How the states are linked:
x237: ve>x371, su>x404, ka>x499, pe>x837, bo>x145, se>x7
x499: ve>x108, su>x237, ka>x216, pe>x76, bo>x283, se>x959
x197: ve>x364, su>x588, ka>x93, pe>x959, bo>x76, se>x570
x994: ve>x444, su>x250, ka>x728, pe>x232, bo>x466, se>x826
x424: ve>x216, su>x108, ka>x82, pe>x134, bo>x894, se>x613
x82: ve>x404, su>x424, ka>x371, pe>x395, bo>x525, se>x304
x216: ve>x424, su>x499, ka>x404, pe>x399, bo>x182, se>x36
x894: ve>x182, su>x516, ka>x525, pe>x942, bo>x457, se>x424
x202: ve>x464, su>x773, ka>x722, pe>x283, bo>x570, se>x76
x525: ve>x91, su>x894, ka>x688, pe>x839, bo>x458, se>x82
x722: ve>x942, su>x202, ka>x826, pe>x182, bo>x250, se>x399
x134: ve>x399, su>x105, ka>x395, pe>x424, bo>x942, se>x523
x839: ve>x826, su>x942, ka>x406, pe>x525, bo>x444, se>x395
x232: ve>x458, su>x898, ka>x574, pe>x994, bo>x547, se>x91
x145: ve>x688, su>x91, ka>x283, pe>x773, bo>x574, se>x237
x317: ve>x250, su>x809, ka>x444, pe>x457, bo>x523, se>x942
x613: ve>x36, su>x955, ka>x304, pe>x523, bo>x424, se>x457
x399: ve>x134, su>x76, ka>x405, pe>x216, bo>x722, se>x93
x574: ve>x474, su>x232, ka>x634, pe>x728, bo>x7, se>x145
x670: ve>x588, su>x962, ka>x364, pe>x263, bo>x412, se>x735
x105: ve>x76, su>x412, ka>x134, pe>x108, bo>x464, se>x364
x405: ve>x395, su>x399, ka>x837, pe>x404, bo>x826, se>x466
x395: ve>x405, su>x134, ka>x412, pe>x82, bo>x839, se>x962
x464: ve>x202, su>x406, ka>x942, pe>x516, bo>x809, se>x105
x36: ve>x613, su>x959, ka>x547, pe>x93, bo>x216, se>x898
x516: ve>x283, su>x688, ka>x894, pe>x464, bo>x22, se>x108
x466: ve>x962, su>x93, ka>x588, pe>x547, bo>x405, se>x994
x7: ve>x263, su>x547, ka>x959, pe>x588, bo>x237, se>x574
x283: ve>x516, su>x145, ka>x182, pe>x202, bo>x634, se>x499
x570: ve>x809, su>x728, ka>x250, pe>x634, bo>x197, se>x202
x959: ve>x955, su>x7, ka>x36, pe>x197, bo>x499, se>x634
x474: ve>x574, su>x458, ka>x22, pe>x735, bo>x263, se>x688
x263: ve>x7, su>x304, ka>x955, pe>x670, bo>x371, se>x474
x412: ve>x837, su>x395, ka>x105, pe>x371, bo>x406, se>x670
x93: ve>x523, su>x197, ka>x466, pe>x36, bo>x399, se>x250
x962: ve>x466, su>x523, ka>x670, pe>x304, bo>x395, se>x444
x728: ve>x735, su>x994, ka>x570, pe>x574, bo>x588, se>x773
x457: ve>x898, su>x22, ka>x458, pe>x317, bo>x613, se>x894
x735: ve>x728, su>x444, ka>x809, pe>x474, bo>x670, se>x406
x371: ve>x237, su>x82, ka>x108, pe>x412, bo>x688, se>x263
x955: ve>x959, su>x263, ka>x613, pe>x364, bo>x108, se>x22
x250: ve>x317, su>x570, ka>x994, pe>x898, bo>x93, se>x722
x364: ve>x197, su>x670, ka>x523, pe>x955, bo>x105, se>x809
x942: ve>x722, su>x464, ka>x839, pe>x894, bo>x317, se>x134
x547: ve>x304, su>x36, ka>x7, pe>x466, bo>x404, se>x232
x773: ve>x406, su>x826, ka>x202, pe>x145, bo>x728, se>x837
x76: ve>x105, su>x837, ka>x399, pe>x499, bo>x202, se>x197
x304: ve>x547, su>x613, ka>x263, pe>x962, bo>x82, se>x458
x898: ve>x457, su>x634, ka>x232, pe>x250, bo>x36, se>x182
x406: ve>x773, su>x839, ka>x464, pe>x688, bo>x735, se>x412
x404: ve>x82, su>x216, ka>x237, pe>x405, bo>x91, se>x547
x91: ve>x525, su>x182, ka>x145, pe>x826, bo>x232, se>x404
x837: ve>x412, su>x405, ka>x76, pe>x237, bo>x773, se>x588
x523: ve>x93, su>x364, ka>x962, pe>x613, bo>x134, se>x317
x22: ve>x634, su>x474, ka>x457, pe>x809, bo>x955, se>x516
x588: ve>x670, su>x466, ka>x197, pe>x7, bo>x837, se>x728
x826: ve>x839, su>x722, ka>x773, pe>x91, bo>x994, se>x405
x809: ve>x570, su>x735, ka>x317, pe>x22, bo>x364, se>x464
x634: ve>x22, su>x574, ka>x898, pe>x570, bo>x959, se>x283
x444: ve>x994, su>x317, ka>x735, pe>x458, bo>x962, se>x839
x688: ve>x145, su>x525, ka>x516, pe>x406, bo>x474, se>x371
x458: ve>x232, su>x457, ka>x474, pe>x444, bo>x304, se>x525
x182: ve>x894, su>x283, ka>x91, pe>x722, bo>x898, se>x216
x108: ve>x499, su>x371, ka>x424, pe>x105, bo>x516, se>x955

The rows follow the links: the fewer symbols apart two states are, the more alike their rows tend to be.

Each row is also shifted at random along 7 hidden directions that mean nothing.

Some states, each with a row of numbers:
x182
(14, 25, 143, 79, 242, 127, 135, 134, 104, -65, 266, 96, -113, 38, 133, -141, -174, -299, 164, -243, 209, 17, 414, -124, 160, 154, 422, -94, -724, -566, -265, 714, 91, -460, 196, 33, 7, 95, -261, 38, 72, 213, 241, 171, -89, -198, 21, -149, 254, 655, 129, 185, 415, -35, 401, -58, -362, -176, -45, 8, -52, 12, -362, -659, 232, -142)
x457
(346, -165, -239, -254, 204, 48, -56, -221, 151, 16, -95, 293, -252, -125, 30, 548, 135, 1, -34, 240, -304, -41, -535, 230, -19, 64, 125, -396, -3, 223, 270, -158, -36, 278, 384, -337, -18, 124, -48, 378, -217, -173, -316, -82, -273, 244, 341, 14, 154, -351, 202, 308, -89, 2, -256, 122, -410, 270, -61, 131, -25, 200, 254, 485, 53, 231)
x516
(608, 89, -486, -96, 83, 7, -28, -459, 86, -217, -49, -120, -444, 118, 297, 556, 227, 489, 118, -17, -228, 171, -575, 359, 169, 362, 290, -315, -478, 60, 312, 371, 119, 276, -103, -567, -142, -6, -16, 355, -393, -334, -353, -76, -343, 382, 244, 95, -254, 25, -121, 190, 122, 227, -446, -467, -473, 151, -23, 405, -133, 254, 153, 118, -301, 263)
x613
(-528, -172, 58, -75, -168, -172, 263, 28, 424, 362, -190, 389, 411, -247, -244, 52, -78, -98, 108, 118, -137, 107, 81, -68, 529, -296, -303, 86, 34, 143, -302, -540, 34, -217, -181, 59, -361, 425, 303, 472, 37, 111, 128, 282, 4, -28, 355, -61, -224, -561, 190, 69, -275, -380, 105, -194, 67, 497, 225, -97, -173, -222, 260, -257, -232, 51)
x406
(198, -11, -188, 17, 211, -133, -78, -128, -204, 49, 114, -9, 56, 85, 26, 121, 211, 224, -425, 35, -103, 54, -130, 100, 131, -73, -612, 142, 2, 109, -29, -81, -146, 217, 842, 148, -205, 290, -254, -163, -366, -506, -433, -164, 372, 124, 98, 266, -174, -325, -256, -156, -212, -341, -234, 464, 167, 90, 35, 358, -15, 196, -218, 510, -111, -150)
x22
(-113, -6, 158, -107, -25, 1, 141, -189, 283, 101, -143, 165, -285, -156, 134, 312, 10, 118, 9, 68, 32, 69, -171, 96, 138, -50, 223, 150, 6, -11, -267, 96, 274, -154, 357, -12, -27, 214, 119, 271, 222, -16, -230, -58, -328, 175, 240, -47, 155, 118, -214, 194, -363, 143, 130, -196, 46, 473, 150, 122, -36, -152, 97, 232, -113, -119)
x134
(-257, -167, 58, 94, -16, -128, -153, -160, 337, 481, -389, 254, 170, 114, -42, -146, 135, 15, -225, -58, 157, 241, 129, -120, 186, 274, -533, 15, 1, 161, -53, 279, 299, 84, -44, 217, -162, 856, 122, 147, -116, 28, 175, 177, 10, 177, -288, 51, -440, -230, -71, -324, -409, 23, -76, -142, -47, 56, 285, -53, -199, -74, -5, 20, -368, -105)
x574
(108, 129, -15, -255, 138, 131, 102, 91, -187, -84, 111, -22, -19, 128, -43, 405, 435, 265, -189, 108, 155, -430, -518, 337, -358, -12, 229, 30, -104, -13, 193, 125, -131, -183, 299, -93, 149, 40, 36, 8, -19, -111, -327, -131, -232, -40, 185, 141, 300, -100, -117, 315, 23, 29, -59, 26, 343, 140, -45, 423, 259, 149, 102, 411, 361, 223)
x444
(420, -103, 26, -244, 123, -266, -329, -14, -192, -77, 246, -535, 137, 10, 27, -196, 432, 73, 82, 22, -257, 225, -400, 129, -373, 335, 71, -328, -459, -198, 250, 479, 283, 272, -87, 60, 230, -62, -15, -57, 167, -300, -34, -186, 56, -117, -463, -165, 406, 445, 177, -112, 328, 209, 82, -45, -95, -26, -305, 92, -264, 371, 197, -253, 336, 259)
x898
(-701, -20, 295, -4, 155, -51, 380, 548, -148, 25, 27, -79, 383, 158, -70, -22, 322, -39, 183, 134, 253, -227, 148, 283, -724, -225, 325, -206, 117, -153, -72, 16, -122, -456, -1153, 43, 63, -220, -141, -232, 320, 75, 322, 94, -215, -254, -130, -347, 452, 314, 651, 63, 435, -173, 155, -318, 327, 276, 106, -196, -58, -343, 209, -949, 377, 324)
x405
(180, -21, 104, 55, -47, 180, -264, 39, 227, 136, 3, -82, 230, -31, -184, -70, -35, -7, -121, -200, 113, -106, 73, -72, 6, 202, -193, -60, -150, -144, 93, 217, -49, 179, 751, 293, 20, 152, 200, 155, -244, 107, 63, 106, 66, -161, -81, -39, -126, -184, -124, -156, 132, 43, 93, 292, -167, -476, -148, 44, 157, 318, -214, 222, 86, 43)
x7
(476, -5, -236, -196, -71, 127, 68, 37, -476, -289, 316, -98, -267, 63, 137, 235, 88, 272, -98, 150, 80, -144, -404, -173, -193, 104, 299, -164, -421, -210, 574, 368, -281, -144, 140, -319, -75, -309, 40, -45, -13, -171, -65, -54, -103, -38, 265, 92, 401, -45, -203, 191, 434, -110, -153, 94, 71, -242, -253, 47, 35, 201, -127, -251, 463, 72)
x202
(118, 10, -163, 114, 132, 237, -126, -164, 322, -75, -316, 215, -231, -260, 1, 149, -103, 253, -19, 193, 49, -135, -145, 279, 535, 68, -439, 72, 199, 502, -208, -333, -220, 470, -41, -100, -249, 163, -170, 86, -336, 227, -493, 348, 109, 644, 173, 227, -559, -401, -307, -332, -360, 56, -432, -119, -276, -500, 144, 273, 199, -158, 101, 554, -171, -46)
x728
(-458, 195, 257, -148, -38, 91, -62, 148, 202, 149, -87, -146, 340, -192, -111, -297, -130, -164, -21, 144, 190, -103, 110, 1, 18, -163, -225, 466, 169, -97, -546, -229, -80, 64, 443, 367, -6, 36, 9, 36, 253, 386, -98, 237, 156, -228, -62, 9, -12, 9, -144, -243, 82, -112, 495, 144, 399, -146, 48, 134, 158, -83, 69, 156, 227, -317)
x412
(138, 241, 14, 155, -119, -67, -207, -104, 253, -113, -150, -406, -142, 175, -139, 156, 52, 262, 371, -210, -253, -39, 14, 149, -173, 57, 35, 227, 431, 426, 227, -298, 283, 441, -528, -3, 460, -592, 424, -239, -147, 39, -23, -312, -179, 161, -169, 81, -462, -106, 51, -306, -276, 348, -277, -285, 200, 171, -38, -22, -27, -129, 337, 513, -433, 83)
x688
(36, 259, -173, 41, 41, -122, 16, -119, 174, 150, -56, -382, 216, 428, -126, 286, 468, 564, 388, -257, 127, 211, -180, 480, -212, 509, 229, 132, -580, 209, 76, 630, 556, -220, -534, -199, 226, 259, 294, 103, -87, 47, -170, -66, -578, -47, -196, 66, -43, 492, -105, 31, -143, 194, -53, -739, 356, 377, 26, 372, -58, -226, 386, -155, -188, 74)
x76
(-255, 113, 220, 213, -116, 117, -213, 221, 30, 151, 202, -407, -34, 159, 248, -395, -22, -88, -14, -283, 159, -181, 293, -241, -340, -167, 103, 33, -162, -282, 37, 466, 18, 48, 195, 332, 60, -41, 81, -242, -87, 60, 236, 39, 23, 131, -291, -102, -14, 344, -19, -229, 167, 282, 220, -161, 191, -392, 206, -97, 51, 273, -306, -39, 125, -25)
x458
(-84, 8, 192, -117, 78, -105, 154, -55, 210, 87, -10, 234, 140, -280, -247, 129, -353, -170, 48, 194, -515, 65, 68, 148, 109, -363, 73, 77, 416, 107, -440, -582, -72, -69, 326, -58, 68, -210, -94, 571, 169, 53, -161, 15, -81, -305, 509, -182, 110, -215, -25, 175, -124, -76, 266, 298, -27, 457, 32, 4, -200, 50, 177, 264, -143, 47)
x670
(184, 204, -44, -151, -137, -160, -285, -71, -272, -197, 202, -398, -219, -11, 107, -263, -253, 74, -15, 57, -152, 152, -35, -227, 98, -42, 135, 67, 123, -99, 273, -126, 82, 259, 254, 165, 100, -485, 126, -425, 156, -239, -44, -267, 326, -72, -179, 165, 165, 49, -110, -95, -46, 8, -16, 265, 145, -33, -90, -103, -74, -138, -71, 354, -15, -76)
x232
(-80, -106, 142, -197, 88, -14, 344, 225, -433, -270, 131, 244, 93, -242, -199, -221, -413, -398, -228, 97, -38, -105, 299, -128, -90, -335, 187, -2, 224, -302, -296, -313, -549, -408, 46, -19, -93, -355, -460, 169, 284, 13, 181, 29, 282, -463, 296, -178, 496, 127, 60, 244, 384, -90, 258, 537, -22, -110, -143, -96, -79, 229, -273, -405, 371, -231)
x588
(35, 239, -49, -152, -235, 304, -404, -84, 430, 304, -65, -435, 107, -214, -330, -131, -48, 359, 385, 81, -15, -167, -307, -146, 556, 430, -224, 256, -405, 164, 28, 33, 301, 376, 301, 55, 183, 237, 636, 265, 90, 611, -171, 417, -125, 87, -60, 140, -240, 2, -399, -246, -169, 117, 222, -344, 9, -231, 16, 89, 349, -130, 502, 394, 160, -62)
x317
(-42, -314, -51, -299, 207, -241, -147, -163, -103, 21, 197, 41, -103, 4, 285, -96, 122, -231, -492, 281, -167, 57, -275, 81, -195, -190, -173, -356, 98, -307, -51, -96, -186, 189, 815, 164, -76, 95, -227, -116, 10, -454, -94, -368, 271, 163, -21, -63, 252, -161, 107, -84, 44, -99, 31, 377, -202, 14, 66, 191, -300, 431, -73, 558, 153, 223)
x399
(21, 56, 225, 231, -262, 202, -241, -29, 570, 97, -232, -159, -167, -205, 21, -306, -374, -180, 369, -185, 30, -73, 453, -194, 299, 205, -35, 93, 66, 104, -138, -45, 124, 324, -494, -109, 73, -91, 227, 214, 53, 541, 114, 346, -80, 90, -160, -141, -439, 224, 28, -264, -43, 401, -1, -249, -438, -312, 66, -432, 82, -37, 134, -19, -71, -49)
x722
(48, -160, -148, 101, 180, 169, -275, 93, 259, 225, -1, -289, 164, 349, 142, -163, 568, 133, 159, -289, 534, -159, 52, 136, -237, 434, 40, -207, -515, 6, 107, 827, 344, -87, -367, 205, 42, 580, 151, -381, 12, 167, 9, -9, -244, 139, -549, -105, -113, 651, 229, -213, 4, 225, 16, -492, -83, -362, 116, 116, 195, -153, 117, -142, 141, 129)

From each start, follow one symbol. Which state do you reach?
Answer with the state's name.
(17, 52, -118, -146, -172, -166, -181, -176, -95, -212, 30, -178, -264, 59, 216, -82, 13, 58, 136, 117, -141, -36, -166, -86, -113, -248, 20, -31, 350, 35, 390, -257, 151, 390, -416, -132, -80, -452, 20, -438, 86, -255, 134, -304, 240, 359, -345, 101, -60, -54, 68, -238, -66, 27, -155, -183, 19, 175, 41, -246, -45, -316, 184, 172, -231, 7)
su
x670
(-37, -2, 43, 145, -40, -153, 251, -10, -28, 58, -149, 194, 371, 118, -350, 184, -53, 4, -112, -82, -120, 236, 265, -21, -71, 102, -2, -3, 21, 180, 28, -91, -17, -112, -332, -147, -10, 108, -4, 246, -189, -174, 292, 88, -60, -234, 170, -99, -128, -287, 108, 101, -5, -84, -304, -15, 140, 396, -95, -130, -281, 181, 78, -411, -242, 124)
bo
x525
(46, -103, 88, 74, 204, 52, -173, 81, 33, -1, 67, -118, 272, -170, -191, -351, -242, 10, -39, -90, 99, -16, 106, -40, 480, 252, -438, -9, -377, -156, -446, 194, -206, 148, 237, 186, -291, 354, -248, 320, -46, 251, -58, 489, 257, -141, -227, 6, -171, 96, -142, -239, 191, -243, 63, 261, -206, -572, 69, 160, -98, 47, -299, -401, 96, -280)
bo
x994
(-94, -5, 65, -210, 113, 109, -140, -32, 43, 96, -229, 42, -27, -88, 119, 8, 177, 281, -244, 257, 345, -281, -260, 79, -29, 69, -431, 160, 94, 166, -133, -118, -129, 258, -256, 173, -232, 476, -140, 112, 23, 117, -67, 274, -103, 459, -98, 86, -168, -117, -162, -204, -336, -18, -110, -224, 146, -420, 215, 236, 69, -40, 304, -34, 210, -137)
se
x202
(-186, 347, -7, 121, 121, 123, -209, 119, -5, -27, 100, -339, 81, 216, -46, -149, 234, 211, 139, -388, 196, -234, 124, 159, -190, -6, -154, 143, -317, -71, -171, 387, 179, 7, 284, 422, 281, 48, 212, -310, -22, 159, -111, 18, 36, -162, -284, 75, 53, 277, -42, -128, 99, -31, 226, -115, 471, -58, 160, 146, 324, 68, 15, 325, 182, -1)
se
x837
(-333, 90, 225, 39, 93, -208, -58, 19, -59, 82, -117, -181, -5, -278, 169, -251, -21, -58, -120, 238, -237, 190, -80, 118, 53, -384, -243, 245, 375, -40, -171, -435, 106, 262, -65, 240, -57, -190, -82, -123, 293, -49, -124, -167, 271, 240, -83, -30, 102, -82, 57, -120, -93, -116, 195, -114, 144, 49, 148, 3, -251, -63, 234, 212, -87, 74)
se
x464
(543, -4, -247, -105, -171, 174, -140, -278, -201, -70, -172, 182, -473, -111, 201, -15, -119, 201, -205, 477, 242, 11, -320, -312, 587, 365, -213, 103, -77, 232, 421, -30, -239, 466, -270, -140, -206, 184, -204, -6, -6, 102, -7, 323, 89, 581, -31, 138, -245, -281, -328, -242, -81, 13, -283, 24, -418, -903, 96, -132, 107, -150, 127, -80, 205, -148)
ve
x364
(-252, -89, 68, 217, 102, -54, 109, -90, 282, 263, 22, 125, -41, 76, 102, 42, -51, -173, 305, -285, -115, 133, 403, 116, 154, 58, 203, -58, -229, -174, -358, 244, 429, -298, 333, 67, 211, 147, 188, -11, 25, 85, -12, -60, -325, -109, 143, -114, -67, 484, 127, 83, -327, 41, 401, -184, -42, 599, 193, -119, -30, -127, -67, 150, -295, 67)
su
x516
(73, 62, 215, 123, -122, 141, 178, 76, -211, 4, -142, 81, -52, -26, -14, -34, -162, 29, -77, -247, 97, -129, 353, -249, 54, -57, 300, 319, 94, -232, 12, 157, -44, -339, 478, -51, 116, -141, 144, 253, -85, 206, 104, 177, -172, -213, 223, 87, -63, 86, -350, 204, 115, 183, 131, 235, 110, -98, -37, -46, 143, 111, -272, -34, 65, -250)
bo
x145
(-353, -4, -72, -109, -95, 112, 312, 213, 65, 306, 120, 214, 118, 25, 221, 155, 188, -57, -248, 47, 386, -398, -308, -224, -218, -278, 154, 131, -72, -18, 78, 133, -28, -480, 436, 260, -59, 438, 217, -299, 147, -119, 179, 4, -164, 75, 48, 87, 344, -114, 31, 252, -32, -280, 312, -137, 390, 166, 419, -105, 275, -242, -32, 206, 303, -3)
pe
x197
(402, -68, -109, 25, -208, 90, -9, 94, -153, -192, 206, -174, 241, 12, -259, 405, 0, 240, 153, -148, -115, -100, -159, -31, -247, 318, 152, -383, -541, -39, 403, 214, -258, -1, -237, -349, -24, -47, 93, 578, -538, 78, 136, 296, -112, -97, 128, -232, 4, -200, 198, 204, 680, 95, -335, -14, -295, -92, -373, 22, -125, 536, -17, -591, 101, 411)
ka
x237
(5, 203, -294, 167, 131, 240, 93, -23, -54, 25, -150, 49, 29, 153, -190, 525, 336, 463, 263, -162, 218, -383, -146, 487, -14, 181, 179, 116, -7, 498, 23, -24, 72, -67, -287, -263, 200, 29, 128, 62, -185, 246, -283, 39, -402, -12, 248, 234, -232, -6, -27, 50, -210, -65, -319, -333, 318, 156, -33, 264, 449, -249, 353, 245, -3, 65)
su
x91
(245, -103, -73, 106, 144, 73, -181, -324, 384, -8, -329, 159, -128, -105, -251, -223, 19, -14, -53, 16, 59, 396, 283, -24, 653, 463, -181, 274, -1, 289, -249, 95, 240, 118, -140, 69, 51, 315, -211, -71, 21, 82, -178, 14, 14, -95, -212, 114, -348, 327, -185, -313, -502, 202, -2, 81, -198, -218, 47, 15, -114, -357, -120, 39, -364, -312)
bo
x444
(235, 57, -74, 138, 244, 194, 223, -39, 70, -52, 60, 384, -73, 171, -206, 186, 76, -127, 8, -88, 231, -273, 108, 101, 125, 247, 287, -14, -36, 127, -167, 44, -179, -167, 49, -152, 178, 146, -129, -68, -113, 225, -167, 114, -79, -198, 160, 188, -82, 232, -74, 114, -109, 71, -60, 180, -181, -117, -141, 125, 250, -230, -16, -30, 103, -105)
ve
x525
(-52, -164, -14, -216, -144, 202, 292, 179, 58, 80, 69, 260, 273, -402, -345, 132, -287, -74, 96, 243, -22, -148, -107, -100, 449, 53, -46, -5, -244, -26, 5, -344, -394, -88, -32, -211, -260, 128, -75, 487, 28, 279, 130, 420, 44, -233, 435, 44, -57, -534, -121, 143, 328, -359, 48, 155, -270, -2, -156, -43, -35, 21, 72, -460, 154, 179)
bo
x404
(181, 195, 22, 121, -146, 53, -194, 231, -402, -338, 154, -582, 13, 113, -89, -242, -212, 80, 175, -285, -138, -134, 187, -171, -352, -39, 42, -48, -148, -211, 305, 125, -62, 285, -339, 92, 98, -621, 85, 15, -361, 145, 183, 122, 219, -107, -237, -40, 10, 11, 84, -225, 605, 151, -186, -81, 87, -379, -273, -97, -4, 255, -105, -308, 42, 102)
bo
x773
(253, 460, 134, -13, 9, -190, -129, -167, 70, -424, -175, -287, -375, -190, -239, -13, -304, 133, 646, 117, -354, 291, -79, 124, 73, 238, 533, 294, 195, 174, -148, -149, 432, 6, -951, -555, 301, -938, 153, 257, 487, 196, -79, -85, -322, -89, -9, -46, -98, 571, -78, 106, 15, 592, -3, -433, -40, 169, -54, -35, -158, -505, 471, -295, -65, -81)
pe
x735
(258, -12, -345, 117, 261, 232, 78, -4, -124, -22, 27, 144, -357, 330, 384, 563, 481, 281, 90, -78, 156, -331, -299, 260, -149, 45, 278, -133, 7, 156, 236, 196, -62, -89, -81, -280, -63, 92, -19, -197, -235, -88, -440, -231, -237, 300, 173, 179, -80, 78, -31, 226, -97, 41, -294, -167, 107, 30, 76, 282, 434, -144, -47, 308, 128, 100)
ve
x516
(271, -103, -72, -204, 165, -25, -323, 80, -32, 41, 16, -448, 239, 68, -13, -158, 314, 89, 42, 48, 342, -127, -311, 147, -332, 518, 69, -291, -659, -209, 142, 735, 160, -23, 136, 361, 213, 376, 153, -46, 109, 90, 27, 151, -36, -213, -499, -275, 286, 543, 152, -95, 232, 57, 275, -119, -131, -406, -84, 260, 92, 267, -58, -211, 582, 206)
bo
x466
